Below is a small trained network, with its code and all its weights. Each question gives an input and a target symbol and asks what happens when units are switched off, that is, made to give their printed mean instead of their output.

import numpy as np


def w(rows, s, z=0):
    codes = np.array(rows[::2]) - 128.0
    scale = np.full(codes.shape[1], s)
    scale[-1] = z or s
    return codes * scale


def f(y):
    return np.maximum(y, 0)


def softmax(a):
    e = np.exp(a - a.max(-1, keepdims=True))
    return e / e.sum(-1, keepdims=True)


def log_softmax(a):
    a = a - a.max(-1, keepdims=True)
    return a - np.log(np.exp(a).sum(-1, keepdims=True))


def net(x, mask):
    ids = ['ΔΦαβγεζημξπτψω'.index(c) for c in x.split()]
    T = len(ids)
    res = E[ids] + P[:T]
    r = res
    for j in range(3):
        rows = slice(2 * j, 2 * j + 2)
        q, k, v = (r @ M[0][rows].T for M in (Q, K, V))
        z = softmax(np.where(np.tri(T) > 0, q @ k.T / 2**0.5, -1e9)) @ v
        o = O[0][rows]
        res = res + np.where(mask[j], z, o[:, -1]) @ o[:, :-1]
    y = f(res @ A[0][:, :-1].T + A[0][:, -1])
    res = res + np.where(mask[3:11], y, B[0][:, -1]) @ B[0][:, :-1]
    return log_softmax(res[-1] @ U[:, :-1].T + U[:, -1])


Q, K, V, O, A, B = {}, {}, {}, {}, {}, {}
E = w([
[52,219,122],'Δ',
[157,68,117],'Φ',
[182,250,112],'α',
[115,83,80],'β',
[97,97,128],'γ',
[131,129,184],'ε',
[112,161,141],'ζ',
[129,94,139],'η',
[136,122,121],'μ',
[100,103,142],'ξ',
[159,87,173],'π',
[95,98,117],'τ',
[70,178,170],'ψ',
[91,109,121],'ω',
],0.021)
P = w([
[118,93,140],'0',
[121,164,160],'1',
[110,106,129],'2',
[190,251,206],'3',
[127,223,76],'4',
[107,119,122],'5',
[227,100,119],'6',
[115,168,213],'7',
[116,134,111],'8',
],0.021)
Q[0] = w([
[132,102,6],'h1',
[1,12,171],'h1',
[53,114,22],'h2',
[232,91,179],'h2',
[134,151,203],'h3',
[50,90,115],'h3',
],0.0092)
K[0] = w([
[80,132,136],'h1',
[151,79,54],'h1',
[17,255,133],'h2',
[137,132,73],'h2',
[252,107,96],'h3',
[233,83,111],'h3',
],0.0096)
V[0] = w([
[108,175,232],'h1',
[65,107,115],'h1',
[175,107,75],'h2',
[151,117,64],'h2',
[80,123,170],'h3',
[129,247,68],'h3',
],0.012)
O[0] = w([
[96,158,252,254],'h1',
[87,254,95,107],'h1',
[112,141,126,77],'h2',
[129,203,65,74],'h2',
[102,118,239,167],'h3',
[135,131,175,116],'h3',
],0.0055,0.0086)
A[0] = w([
[219,190,95,48],'n1',
[191,179,142,226],'n2',
[117,183,189,228],'n3',
[196,84,136,41],'n4',
[167,141,80,60],'n5',
[249,169,163,181],'n6',
[75,158,117,26],'n7',
[181,234,157,2],'n8',
],0.013,0.0036)
B[0] = w([
[191,212,187,136],'n1',
[2,58,51,178],'n2',
[201,144,63,250],'n3',
[152,39,143,144],'n4',
[108,215,107,130],'n5',
[83,193,64,198],'n6',
[124,130,34,143],'n7',
[158,11,164,194],'n8',
],0.0067,0.017)
U = w([
[234,70,144,110],'Δ',
[133,109,25,69],'Φ',
[213,103,170,162],'α',
[111,183,31,77],'β',
[164,130,95,253],'γ',
[142,151,176,124],'ε',
[85,108,154,74],'ζ',
[71,138,98,116],'η',
[43,117,112,77],'μ',
[56,176,147,153],'ξ',
[170,171,132,239],'π',
[252,166,73,192],'τ',
[185,204,228,193],'ψ',
[32,112,133,74],'ω',
],0.012,0.0046)

Each question gives the input, a string of symbols that net reads in full, and the target symbol t.
The units are the heads (2 rows each of Q, K, V and O) and the neurons (one row each of A and B). Each row of codes is followed by its name. A weight is (code - 128) times the scale printed after its matrix; where a second scale follows, it is the last column's (O, A, B and U).
mask holds one flag per unit, heads first, then neurons. A switched-off unit (its flag False) gives its mean, the last column of its rows in O or B, instead of its output. The means were averaged over made-up inputs and are rounded, as every weight is.
A unit's drop is (log p(t) with every unit on - log p(t) with that unit switched off) / (log p(t) with every unit on - log p(t) with every unit switched off).
The circuit of an input: a set's keep is (log p(t) with only the set's units on - log p(t) with every unit switched off) / (log p(t) with every unit on - log p(t) with every unit switched off). Starting from all 11 units, units are removed one at a time, each time the one whose removal leaves the highest keep (on an exact tie, the one counted first), for as long as the keep stays at least 0.8.
units of the circuit, in order: the units of the circuit, biggest drop first
unit that matters most: the unit with the biggest drop
k most important neurons: the k neurons with the biggest drops, biggest first
heads that matter: for each layer, one digit per head in row order, 1 if its drop is at least 0.15 and else 0, layers parted by /
drop of u: that unit's drop, to one decimal
input η π ψ ψ Φ, target ψ: heads that matter : 100
input ψ π ε ψ ξ, target ψ: units of the circuit, in order : (h1, h2, n2)
input β Δ η ψ β, target ψ: units of the circuit, in order : (h1, h3)
input η ζ ξ ψ γ, target ψ: unit that matters most : h1
input ζ π π ψ ζ, target ψ: heads that matter : 110
input ψ η ζ ψ π ε, target ψ: heads that matter : 000
input γ μ Δ, target β: heads that matter : 100
input Φ ψ α α, target τ: 4 most important neurons : (n3, n6, n8, n1)
input Φ ζ τ α, target τ: 4 most important neurons : (n3, n6, n1, n8)
input η ω η η Φ Δ, target β: 3 most important neurons : (n7, n8, n4)
input η ψ γ π, target Δ: 4 most important neurons : (n8, n3, n4, n2)
input ψ γ π ψ β, target ψ: drop of n2 : 0.1
input π ψ ε ψ ψ ζ ψ ε ε, target ψ: drop of n3 : 0.0
input β ψ ψ ψ ζ, target ψ: unit that matters most : h1
input ξ α α π, target Δ: drop of n6 : -0.3
